Here is a tiny trained network, its code and every weight. The questions are about switching its units off for an input and a target symbol, where a switched-off unit gives its printed mean instead of its output.

import numpy as np


def w(rows, s, z=0):
    codes = np.array(rows[::2]) - 128.0
    scale = np.full(codes.shape[1], s)
    scale[-1] = z or s
    return codes * scale


def f(y):
    return y / 2 * (1 + np.tanh(0.7978845608 * (y + 0.044715 * y**3)))


def softmax(a):
    e = np.exp(a - a.max(-1, keepdims=True))
    return e / e.sum(-1, keepdims=True)


def log_softmax(a):
    a = a - a.max(-1, keepdims=True)
    return a - np.log(np.exp(a).sum(-1, keepdims=True))


def net(x, mask):
    ids = ['αγδεηθμξπτφ'.index(c) for c in x.split()]
    T = len(ids)
    res = E[ids] + P[:T]
    r = res
    for j in range(3):
        rows = slice(2 * j, 2 * j + 2)
        q, k, v = (r @ M[0][rows].T for M in (Q, K, V))
        z = softmax(np.where(np.tri(T) > 0, q @ k.T / 2**0.5, -1e9)) @ v
        o = O[0][rows]
        res = res + np.where(mask[j], z, o[:, -1]) @ o[:, :-1]
    y = f(res @ A[0][:, :-1].T + A[0][:, -1])
    res = res + np.where(mask[3:15], y, B[0][:, -1]) @ B[0][:, :-1]
    return log_softmax(res[-1] @ U[:, :-1].T + U[:, -1])


Q, K, V, O, A, B = {}, {}, {}, {}, {}, {}
E = w([
[223,92,51,176],'α',
[107,107,47,111],'γ',
[202,30,166,162],'δ',
[63,99,201,118],'ε',
[78,201,122,164],'η',
[127,1,132,93],'θ',
[172,119,151,188],'μ',
[123,173,202,204],'ξ',
[181,30,78,123],'π',
[52,134,139,115],'τ',
[168,189,83,200],'φ',
],0.012)
P = w([
[123,108,132,176],'0',
[97,67,109,212],'1',
[134,130,120,128],'2',
[169,172,145,76],'3',
[133,132,119,108],'4',
[79,39,99,249],'5',
[135,135,120,106],'6',
[186,196,150,32],'7',
[128,129,107,103],'8',
],0.013)
Q[0] = w([
[87,131,41,214],'H1',
[48,34,130,251],'H1',
[205,190,164,8],'H2',
[122,159,170,160],'H2',
[108,152,141,181],'H3',
[173,167,156,104],'H3',
],0.026)
K[0] = w([
[166,205,83,75],'H1',
[194,164,193,6],'H1',
[64,76,98,235],'H2',
[119,165,161,175],'H2',
[119,159,154,181],'H3',
[153,166,148,88],'H3',
],0.021)
V[0] = w([
[92,100,28,93],'H1',
[134,226,5,175],'H1',
[253,148,146,194],'H2',
[82,246,204,180],'H2',
[120,203,119,176],'H3',
[39,134,147,81],'H3',
],0.016)
O[0] = w([
[100,92,126,206,97],'H1',
[128,176,100,248,89],'H1',
[220,123,118,112,255],'H2',
[140,225,169,67,36],'H2',
[130,66,132,108,102],'H3',
[173,114,114,150,5],'H3',
],0.013,0.006)
A[0] = w([
[110,14,97,67,97],'N1',
[225,143,219,171,98],'N2',
[55,156,25,168,71],'N3',
[84,46,179,27,54],'N4',
[58,135,130,117,37],'N5',
[3,152,185,31,38],'N6',
[102,150,150,94,68],'N7',
[107,156,152,126,128],'N8',
[128,132,99,109,33],'N9',
[96,185,204,55,3],'N10',
[48,150,206,196,82],'N11',
[153,193,164,72,133],'N12',
],0.0066,0.0071)
B[0] = w([
[136,162,227,170,254],'N1',
[133,152,51,113,174],'N2',
[148,135,169,96,170],'N3',
[141,199,57,225,223],'N4',
[196,148,172,219,121],'N5',
[110,38,198,90,169],'N6',
[133,130,171,174,132],'N7',
[110,136,149,122,133],'N8',
[218,156,149,252,112],'N9',
[173,220,160,180,165],'N10',
[116,116,60,93,151],'N11',
[79,83,99,129,202],'N12',
],0.015,0.0097)
U = w([
[169,64,69,187,62],'α',
[17,77,63,178,131],'γ',
[240,126,192,157,92],'δ',
[74,141,230,128,114],'ε',
[3,190,95,159,161],'η',
[59,148,144,222,63],'θ',
[167,65,119,73,254],'μ',
[129,185,184,97,132],'ξ',
[132,22,184,147,125],'π',
[9,78,157,98,201],'τ',
[138,179,73,193,47],'φ',
],0.0051,0.0068)

Each question gives the input, a string of symbols that net reads in full, and the target symbol t.
The units are the heads (2 rows each of Q, K, V and O) and the neurons (one row each of A and B). Each row of codes is followed by its name. A weight is (code - 128) times the scale printed after its matrix; where a second scale follows, it is the last column's (O, A, B and U).
mask holds one flag per unit, heads first, then neurons. A switched-off unit (its flag False) gives its mean, the last column of its rows in O or B, instead of its output. The means were averaged over made-up inputs and are rounded, as every weight is.
A unit's drop is (log p(t) with every unit on - log p(t) with that unit switched off) / (log p(t) with every unit on - log p(t) with every unit switched off).
The circuit of an input: a set's keep is (log p(t) with only the set's units on - log p(t) with every unit switched off) / (log p(t) with every unit on - log p(t) with every unit switched off). Starting from the 12 units with the biggest drops (on a tie, the unit counted first), units are removed one at a time, each time the one whose removal leaves the highest keep (on an exact tie, the one counted first), for as long as the keep stays at least 0.8.
units of the circuit, in order: the units of the circuit, biggest drop first
top k neurons: the k neurons with the biggest drops, biggest first
which heads matter: for each layer, one digit per head in row order, 1 if its drop is at least 0.15 and else 0, layers parted by /
input π μ τ φ, target μ: which heads matter => 010
input τ δ η π δ μ ε ε, target μ: top 2 neurons => [N4, N1]
input φ γ θ ξ γ φ, target ξ: units of the circuit, in order => [H2]
input η μ τ α τ μ, target α: units of the circuit, in order => [H2, H1]
input φ ξ α, target α: units of the circuit, in order => [H1, H2]
input δ θ τ μ, target θ: top 2 neurons => [N4, N1]
input π η ξ θ θ φ ξ μ, target φ: units of the circuit, in order => [H1, N2]
input δ τ ε η δ η μ τ, target η: units of the circuit, in order => [H1, H2]
input θ γ μ π, target γ: units of the circuit, in order => [H1, H2]
input μ ε ξ μ, target ε: which heads matter => 110
input η τ θ η, target τ: units of the circuit, in order => [H2, N6]
input γ ε δ, target δ: units of the circuit, in order => [H1, N1, H2, N4]
input τ δ γ τ δ ξ μ π, target ξ: top 2 neurons => [N10, N4]
input μ π α μ, target π: top 2 neurons => [N4, N1]
input μ ξ δ μ η τ η α, target τ: units of the circuit, in order => [H2, H3, N6]
input γ η ξ δ ξ ε, target δ: which heads matter => 110
input η δ μ μ, target δ: units of the circuit, in order => [N1, H1, H2, N4]
input τ δ α ξ π, target π: units of the circuit, in order => [H2, N1]
input δ δ η γ α μ, target γ: units of the circuit, in order => [H1, N11, H2]
input γ μ θ α, target μ: which heads matter => 010
input μ δ ε μ μ η η η, target η: units of the circuit, in order => [H1, H2]
input μ η μ μ θ θ, target μ: units of the circuit, in order => [H2, N4, N1, H1]
input η μ τ δ δ δ θ, target θ: which heads matter => 110
input μ μ τ ξ ε η δ ξ, target η: units of the circuit, in order => [H1, H2, N11]
input α τ φ φ τ π μ ξ, target π: which heads matter => 010
input μ μ μ, target μ: which heads matter => 010
input δ μ γ δ μ δ η τ, target δ: which heads matter => 111
input π ξ π θ γ ξ τ μ, target ξ: which heads matter => 110
input φ δ ξ μ φ ε γ π, target ε: top 2 neurons => [N6, N10]
